In the rows, 128 means zero.
Each row is followed by its class.
[140 135  80 132 119 153 121 124 142  83 118 140 142 105  73 140 124  94
 129  68  92 161 149 119 158  83 135 153 104 128  67 129 136 122 135 158
 125  84 113 160 131 149 107 117 147 108]
pesa
[110 116 132 104 158 112 138 112 120 143 141 140 141 146 130 137 155 100
 124 136 110 126 161 156 103 167 150 101 131 131 110 124 140 106 143 136
 123  96 121 116 146 102 105 120 135 162]
bifen
[110  95 102 118  68 146 114 122 142  79 115 103 108 117 106 128 107 123
 139 108 130 178 109  41 157  76 107 141 104 134  88 184 107 140 109 142
 124 130 142 138  95 141 155 107 121 110]
kaz
[121 110 126 107  73 141 145  87 126 117 131 130 118 125 109  99 126 178
 122 144  96  99  81 147  76 139 142  97 139 129 155 186 119 112 106 139
 125 121 116 113  66 118 118 117 121 125]
sese
[139 120 118  73  89 146 135  96 148  74 117 154 101 116  80 105 113 188
 124 115 111 102  90 144 104 140 111 149 119 151 175 211 151 105  98 157
  90 110 133 128  54 138  47 111 136 104]
zole
[107 105 138 121 111 127 133 103 133  97 137 121 146 153 141 122 145 133
 132 116 127 155 129 115 150 103  99  87 126 158 128 149 124 139 122  94
 107 110 137  97 128 127 134 102 139 123]
pek
[155 147 101 111 111 138 123 121 143  93 135 143 118 109  96 140 129 108
 130  81  99 127 134 121 116 138 160 171 119 118 112 127 131 115 140 165
 120 126  96 138 105 131 106 127 144 115]
zulon
[122 112 128 124 160 119 120 120 126 132 136 123 147 126 151 139 149  77
 136 103 128 139 170  96 156 142 109  94  97 125  68 109 144 126 152 102
 114  91 122 134 160 134 116 127 128 137]
zole
[137 125 114 122 113 135 103 130 138 110 117 118 108  96 115 144 130  79
 133 113 110 154 128  61 129 111 140 160 118 107  66 117 114 119 142 146
 167 127 101 147 132 141 134 135 108 144]
kaz
[110 106 124 116 104 137 137  99 131  87 119 137 145 149 117 110 139 158
 141 119 124 152 143 117 148 127 114  99 120 144 121 150 144 114 106 139
  95 105 136 107  94 126 126 104 134 113]
tuzik
[123 104 106 121  56 141 128 102 127 100 130 111 123 120 103 106 115 151
 127 117 103 137  84  95 108  92 130  94 116 129 121 162  99 131 101 146
 138 146 122 137  68 124 146 117 124 111]
sese
[145 119  83 108  78 155 111 104 159  27 119 151 130 130  51 132  85 147
 133  55 105 180 113 111 178  63 125 181 105 175 148 202 139 140 101 151
  77  80 145 144 100 170  77  96 157 105]
pek
[ 78 112 151 162 115 122 131 137 110 133 147  94 135 142 168 118 139  98
 136 144 150 158 121  60 145 108  86  50 128 126  73 126  95 138 116  92
 153 154 122  99 138 109 190 121 118 130]
Piz
[124 130 130 147 125 121 108 138 122 155 153  94 111  95 167 127 142  56
 121 144 128 121 132  71 105 142 110 112 120  87  66  87  92 137 149 111
 190 165  93 143 107 114 158 167 102 150]
zole
[130 124  96 101 149 134 116 123 139  88 106 160 143 133  92 133 122 115
 141  67 117 134 167 144 162 128 128 108 115 158 110 148 158 103 141 142
  82  88 121 140 152 166  79  93 159 125]
mus
[131 117 112  84  81 148 118 106 149  72 101 140 107 123  80 126 107 168
 138 114 117 151 106 107 134  96 131 166 122 148 154 212 146 120 108 155
  95 102 140 120  92 160  87 102 132 112]
kaz
[110 100 137 110  78 134 160  88 112 118 121 124 129 131 124 101 155 186
 136 133  89 112  97 134  79 130 139  71 127 135 152 174 134 109 107 119
 121 111 115 118  64 109 127 110 119 128]
sese
[123  95  73 112  96 145 101 110 157  62 101 157 136 143  69 138 101 150
 138  57 113 183 133  98 177  83 125 150  96 170 126 206 146 141 106 173
  73  81 163 147 104 142  89  94 175 110]
bifen
[ 91  84 142 167 130 117 113 121 126 124 141 106 164 166 187 132 139  91
 143 132 150 187 158  71 193  85  89  54 113 158  98 121 115 177 145  61
 115 108 143  92 165 129 178 117 141 127]
pek
[119 118 151 131  97 121 130 113 132 127 161  95 102 110 144 115 143 131
 132 135 115 130  90  96 101 121 114 108 144 108 125 145  94 142 113 104
 168 140  94 109  80 122 151 149 113 125]
pek
[140 140 125  85 145 140 146 108 130 117 129 160 147 124  99 126 165 138
 126 119  90 117 155 179 104 148 149 106 130 136 114 132 160  92 145 144
 121  79 107 121 139 127  64 120 139 127]
pesa
[119 115 111 139  84 132 124 117 132  99 135 115 118 134 130 122 115 132
 134 118 132 149 113  82 141 116 122 119 129 137 124 152 114 146 127 125
 123 154 126 114  77 125 151 128 146 102]
zulon
[140 129 125  75 130 138 133 104 141 102 108 148 125 124  97 139 140 133
 138 100 102 134 152 140 116 137 155 159 117 137 125 162 170  87 139 144
  98  70 122 134 140 147  74  98 124 142]
kaz
[132 109 116 107  69 141 114 118 150  82 116 102  85 103 110 120 106 137
 137 133 131 148  84  57 119  95 123 146 123 113 123 183 103 128 111 155
 166 156 112 134  74 146 136 128 112 107]
kaz
[140 134 118 130 105 135 128 130 129 131 146 103  93  70 128 124 141  92
 127 119  99 108 114  86  90 151 131 160 108  75  83 114 101 119 131 138
 190 153  75 169  67 110 119 157  92 143]
zole
[140 127 130  76 138 133 124 114 140 115 122 140 127 125 104 139 145 112
 135 113 110 135 146 121 118 134 146 144 114 135 109 151 150  99 142 140
 107  88 117 122 152 141  89 104 121 141]
kaz
[105  91 126  77 116 121 135 103 126 104 115 144 136 163 118 111 143 182
 147 110 143 146 154 148 134 140 102  49 135 173 153 187 167 105 127 121
  64 104 146 100 115 139  79  93 154 125]
mus
[127 137 133  97 144 126 150 103 125 110 131 164 165 153 120 142 164 131
 135  82  97 134 173 177 122 158 156 115 126 153 124 116 178 102 155 115
  63  73 124 100 145 126  83 100 154 138]
zulon
[110 112 139 128 155 111 129 128 124 157 143 119 123 119 146 140 156  86
 129 144 105 126 153 127 102 159 156 105 132 111  91 105 117 122 150 136
 171 127  93 124 134 102 133 147 125 159]
bifen
[101 115 156 118 149 114 140 119 110 161 159 112 141 146 163 144 172  93
 134 142 109 130 175 118 119 149 134  40 109 122  74  82 130 101 147  76
 135 102 112 100 150 126 145 113 108 159]
Zime
[128 107 111 105  81 136 127 116 149 107 136 125  82 101  93 117 124 161
 124 121 102 117  78 111  79 129 142 144 127 113 140 189  94 125  96 182
 164 149 105 136  48 113 107 141 132 123]
bifen
[ 95 101 106 143  98 121 114 134 122 106 123 105 116 128 134 117 122 124
 152 100 149 170 137  66 163  93  92  75 122 136  98 160 116 146 126 117
 118 140 124 127 101 143 150 116 137 110]
mus
[109 105 107 136  93 136 125 110 139  86 125 140 142 157 122 129 113 138
 142  88 135 169 142 107 170 112 124 112 116 159 127 165 146 147 132 122
  73 115 146 104 117 129 125 106 165 103]
zulon
[126 122 160 124 160 113 124 116 118 147 157 130 160 148 167 139 179  83
 133 136 106 142 164 145 123 141 125  76 137 127 104  86 139 119 156  80
 131 103 102 103 171 123 126 124 126 164]
pek
[119 111 147 114 118 126 140  93 130  98 133 139 135 150 132 125 153 156
 133 127 115 149 120 125 137 111 113  89 127 162 154 160 144 128 127 101
  98  88 128 102 118 133 103 104 145 123]
pek
[131 140 124 136 143 115 115 138 134 142 160 119 139 130 152 145 130  55
 125 119 140 132 165 103 138 150 139 119 124 119  70  88 106 146 170 126
 143 158 104 102 165 114 157 146 137 136]
zulon
[140 152 138  78 127 132 153 104 124 126 135 150 119 108 100 113 174 149
 133 145  89  87 130 160  65 186 164 139 145 100 142 113 140  83 117 152
 146 123  76 125  90 117  86 144 107 145]
tuzik
[118 124 143  88  97 129 152 103 128 116 140 135 121 148 120 112 153 176
 132 139 119 116 117 157  96 165 141  96 147 139 168 167 147 115 128 124
 104 152 117  88  77 107  94 122 144 120]
zulon
[111 116 149 115 148 113 134 128 105 160 157 105 134 120 173 127 171  65
 131 149 132 126 162  97 109 158 115  81 114 111  78  88 120 124 152  88
 149 126 104 117 144 106 135 146  97 157]
zole
[128 126 121 102  89 142 141 104 141 100 129 143 134 132  92 107 129 164
 123 144 112 141 108 153 111 120 122 111 143 141 154 168 140 120 114 143
 129 139 124 109  85 111  92 132 143 112]
pesa
[ 79  85 159 121 141 106 141 109 118 157 143 117 160 174 173 115 170 145
 137 153 134 144 149 150 125 147 114  35 140 149 134 148 142 128 126  89
 108 118 151  81 138  89 138 111 141 141]
bifen
[ 84  88 149 138 115 119 118 129 124 148 152  99 140 160 165 127 145 108
 133 150 135 160 139  88 152 114  96   7 111 136  85 116 107 133 121  74
 134 161 140  88 133 117 184 116 128 131]
Zime
[119 115 124 134 151 130 103 136 137 126 137 137 140 147 132 156 138  73
 135 105 106 159 177  95 164 116 127  69  92 140  66 100 135 109 145 109
 116  98 128 127 163 151 143 109 139 140]
Zime
[136 139  99 103 116 136 121 134 124 103 122 136  96  94  87 125 139 113
 136  77 104 125 136 120  99 135 139 130 123 110 104 142 124  98 128 164
 142 128  81 155  89 146  95 131 127 140]
mus
[ 92  97 154 114 105 126 134 122 123 153 158 108 132 156 161 119 149 134
 125 157 124 129 133 119 121 144 109  17 120 135 108 133 112 118 113  80
 134 151 140  88 108 111 162 115 125 139]
Zime
[130 127 143  89 146 132 145 101 123 133 140 147 129 115 120 127 169 139
 135 104  89 118 154 163 101 169 131 115 109 118 114 131 165  83 141 123
 105  84 109 144 112 122  59 119 114 145]
zole
[136 129 115 134 124 128 126 124 124 120 142 125 127 107 128 126 142  75
 137 121 122 136 153  80 121 135 135 141 116 103  77  89 112 120 130 145
 156 124  88 129 119 123 153 146 105 138]
tuzik
[ 84  83 135 121 134 122 130 107 125 127 125 137 146 171 142 130 157 143
 139 127 119 165 147 134 143 131 118  53 127 155 120 169 147 122 126 116
  92  92 153 108 130 115 127 100 157 132]
bifen
[126 142 117 101  90 150 121 123 147  67 110 147 113 129  77 117  99 166
 123 105 116 130  92 120 131 119 122 126 125 147 137 196 122 112  92 172
 124 142 122 119  92 141  85 106 155 116]
Piz
[129 112 127 126 131 121 127 113 125 145 143 120 151 129 148 132 156  94
 130 126  98 115 149 112 108 131 142  75 115 127  76 101 122 117 153 120
 138 103 105 125 152 125 149 116 122 147]
sese
[145 136 103  78 117 137 129 119 133  98 122 147 101  98  69 121 135 147
 138  67  96 118 132 155  94 147 147 138 128 118 128 159 147  83 122 167
 119 111  89 154  82 150  61 120 131 135]
mus
[ 98  99 139 163 100 108 102 148 102 165 169  67 120 138 187 134 129  63
 121 167 165 173 130  42 144 100  88  17 121 107  57  96  73 153 130  75
 180 189 135 105 125 118 232 152 106 142]
Zime
[111 121 100 142  92 150 118 126 156  53  98 128 120 126  85 127 100 133
 140  64 125 170 107  49 165  69  98 140  93 155  97 186 111 131 100 158
 112 114 131 142 100 143 136  92 153 100]
Piz
[133 137 108 123 121 137 133 120 138 117 138 131 133 104 109 128 134  97
 125 128  98 134 143 119 118 134 144 133 129 115  86 107 121 124 144 141
 164 107  95 133 119 124 115 143 126 129]
pesa
[153 141 119 108 122 142 124 111 143  94 133 142 114 100  92 136 142 108
 123  92  79 127 123 133 106 129 152 172 119 125 122 127 122 107 129 149
 145 105  87 146 110 129  93 125 128 142]
pek
[ 92  90 134 113 107 128 121 122 144 120 141 114 140 164 146 136 135 129
 137 119 135 160 151  88 160 115 107  34  98 152  94 145 120 134 120  91
 110 122 148  89 136 137 153 108 142 128]
Zime
[158 137 114  99 118 141 123 115 144  96 140 139 101  97  86 139 140 108
 121  93  79 117 113 124 104 121 146 170 120 120 107 137 112 108 121 155
 141 102  88 143 105 149  92 128 128 138]
pek
[ 84  99 177 104 149 103 150 110 106 180 150 124 134 168 168 112 162 153
 130 209 140 117 130 191  85 181 133  34 167 136 180 166 141 119 131 100
 122 138 134  83 136  86 130 132 132 142]
bifen
[132 141 124 111 162 134 124 118 134  89 104 171 151 150 100 145 128 125
 137  83 112 142 163 137 153 125 132 126 108 164 114 141 174  97 137 146
  76  50 129 124 176 155  69  82 159 136]
Piz
[104  99 141 119 108 120 140 109 122 141 140 114 113 131 132 115 153 157
 129 152 104 131 107 138  88 150 134  89 144 124 142 172 123 116 113 128
 146 140 119 124  68  94 127 132 130 141]
bifen
[120 105  67 117  84 143 102 124 140  44  98 141 128 129  69 123  98 141
 148  32 131 189 136  82 189  70 101 116 105 153 109 199 147 134 108 152
  73 100 141 149  89 175  98  97 164 102]
mus
[140 145 137  86 153 139 152 101 135 121 133 156 150 135 101 124 164 139
 122 133  92 120 156 202 103 167 158 102 140 136 133 142 167  87 149 132
 122  78 105 110 142 123  59 122 140 137]
pesa
[124 117 136 151 151 110 112 130 122 137 154 110 146 126 172 146 150  49
 133 119 126 155 160  75 151 114 117  94 116 119  65  71 103 152 156  92
 158 112 102 119 176 129 167 140 122 148]
pek
[ 99 122 153 128 102 128 141 125 112 126 136 111 112 131 140 112 141 142
 136 149 130 126 100  97 102 133 110  75 139 117 120 162 112 120 107 114
 154 145 101 103  97 117 137 126 120 135]
Piz
[111 115 119 117 143 124 134 122 127 129 131 139 131 126 114 140 150 105
 129 106  91 139 152 141 122 141 152 124 120 130  90 125 135 110 133 149
 129  99 116 139 130 109 104 113 137 148]
bifen
[127 147 146  98 147 134 141 118 130 111 126 156 141 136 108 135 151 125
 128 114 103 128 148 152 108 147 145 116 124 142 119 140 150  86 134 141
 113  90 105 114 151 127  77 103 138 154]
Piz
[ 77  82 147 135 117 122 127 121 130 122 127 104 165 168 175 133 148 105
 148 134 150 194 163  69 177  94  95  55 109 151  80 133 131 146 141  74
 109 120 159  92 169 121 177  98 124 137]
kaz
[ 92  96 154 108 114 115 128 118 126 133 127 109 136 156 163 126 147 130
 145 152 154 166 144  89 142 119 104  68 125 142 113 160 134 140 137  96
 113 127 143  82 152 123 147 114 119 136]
kaz
[139 122  82 137 112 137 111 112 143  87 120 136 142 109  93 142 106  79
 131  55  97 147 136  63 156  78 143 142  89 137  58 118 116 139 137 153
 119  72 115 151 140 160 141 113 136 119]
sese
[136 116 130  90  57 142 133 112 135  99 124 112  69  88  96 111 121 173
 134 144 109 122  59  88  72 114 136 164 139 102 148 194 105 108  91 158
 162 152 103 132  45 133 111 139  96 115]
kaz
[123 108  83 140  57 140 111 140 135  84 121 107  82  83  95 107  91 136
 137  97 126 151  88  65 130  88 106 132 126 112 116 175  83 140  97 160
 160 187 103 161  34 142 146 141 126 105]
mus
[120 120 105 133  80 144 140 107 137  89 128 111 123 117  97 111 123 146
 135 108 117 160 106  96 131  93 114 115 120 122 113 164 122 134 111 135
 146 117 120 138  71 124 130 128 133  93]
pesa
[121 138 144  80 105 149 153 101 133  93 110 165 117 141  77 107 131 208
 132 116  97 105  93 181  86 157 131 119 134 149 183 213 159  83  92 153
  96 110 118 116  80 123  53  91 147 126]
Piz
[121 135 130 138 139 125 116 140 128 133 136 113 125 115 136 137 127  69
 126 121 128 136 138  82 130 135 126 107 116 110  62 103  96 124 138 134
 174 148  89 124 154 125 146 133 124 155]
Piz
[127 109 134 132  96 128 125 108 135  96 140 109 116 124 123 119 135 139
 135 117 110 153 101  85 131  96 107 110 125 129 127 150 112 137 114 113
 146 135 112 131  77 128 130 130 130 119]
pek
[128 117 149  86  77 136 136 110 130 117 129 108  94 107 118 110 146 164
 125 164 115 120  71 114  71 138 132 119 151 112 147 182 111 104 106 130
 166 168 108 114  72 116 120 136 101 137]
kaz
[158 125  94  77 102 157 112 109 164  64  97 155 106  93  57 142 116 141
 132  74  84 129 119 115 114 114 158 204 113 132 110 175 152  91 127 185
 115  79 114 159 105 163  63 105 130 128]
kaz
[150 125 100 106 124 146 100 120 158  76  94 146 124 113  87 150 117 113
 140  77 104 157 140  90 151 105 145 179  99 134  97 158 148 111 139 162
 114  83 122 155 142 160  95 108 138 126]
kaz
[111 132 165  86 158 123 149 112 124 157 145 144 138 151 136 133 172 125
 127 145  95 100 162 182  95 183 152  42 123 131 126 113 151  80 138  94
 123 118 107  99 145 118 102 111 129 158]
Zime
[ 76  99 155 121 122 103 140 129 102 161 157  92 125 143 167 101 165 129
 147 158 154 144 137 102 117 140  89   4 150 119 110 143 112 133 135  79
 136 170 110  95 103 113 160 137 117 134]
mus
[109 113 131 112  90 135 145  99 130  99 129 127 128 132 110 102 155 171
 144 124 112 143 122 114 114 137 118 106 127 116 133 146 133 111  95 141
 123 135 113 115  62 111 130 123 119 116]
tuzik
[ 98  98 173 119 137 106 139 106 118 149 154 121 154 175 182 116 163 125
 130 189 141 130 143 141 126 143 102  43 149 154 154 133 134 143 140  62
 116 135 127  58 152 107 130 124 135 152]
pek
[ 92 125 182 152 182 101 135 141 104 188 156 107 166 155 204 134 173  66
 137 178 145 125 172 125 123 161 111  36 140 114  75  69 120 117 159  70
 159 152  99  84 211  97 167 129 113 169]
Piz
[144 124 100 108 119 140 120 108 144 102 120 152 144 126  93 128 122 108
 125  87  85 112 135 129 116 123 157 129 102 137  98 135 135 113 135 158
 110  77 111 135 131 143 103 104 139 136]
sese
[ 63  94 161 182 138 109 131 145 105 158 158  84 160 167 202 126 152  90
 143 156 165 180 155  70 171  99  69   4 122 133  54 111 101 150 138  62
 133 152 139  91 180 113 207 112 121 141]
Piz
[117 121 119 134 143 125  99 139 135 131 142 120 149 149 144 154 132  64
 128 100 121 159 181  93 166 115 122  76  93 137  48  85 122 117 144 108
 124 107 139 121 172 141 156 105 133 142]
Zime
[134 123  74 119 134 136  99 128 140  82 108 154 131 128  87 139  97  90
 144  39 131 162 171 111 177 104 120 124  99 139  91 146 147 121 140 157
  87  84 123 157 144 177  98 102 160 120]
mus
[ 88 106 125  97 105 122 133 128 118 111 127 124 125 143 130 103 133 134
 137 116 152 143 136 121 137 123 102  51 141 153 124 169 124 131 119 116
 102 135 132  90 111 134 124 109 140 120]
mus
[117 113 148 112 105 119 129 115 126 143 156 104 109 118 152 106 147 133
 125 159 135 122 107  94 103 151  95  85 128 117 124 150 111 130 120 107
 144 159 119 110  81 104 123 148 110 130]
zole
[110 110 108 114  93 136 123 125 131  93 118 122 103 123 104 104 117 152
 143  99 128 141 115 115 131 114 108  88 132 129 132 192 122 119 111 138
 116 138 115 136  62 149 116 112 140 108]
mus
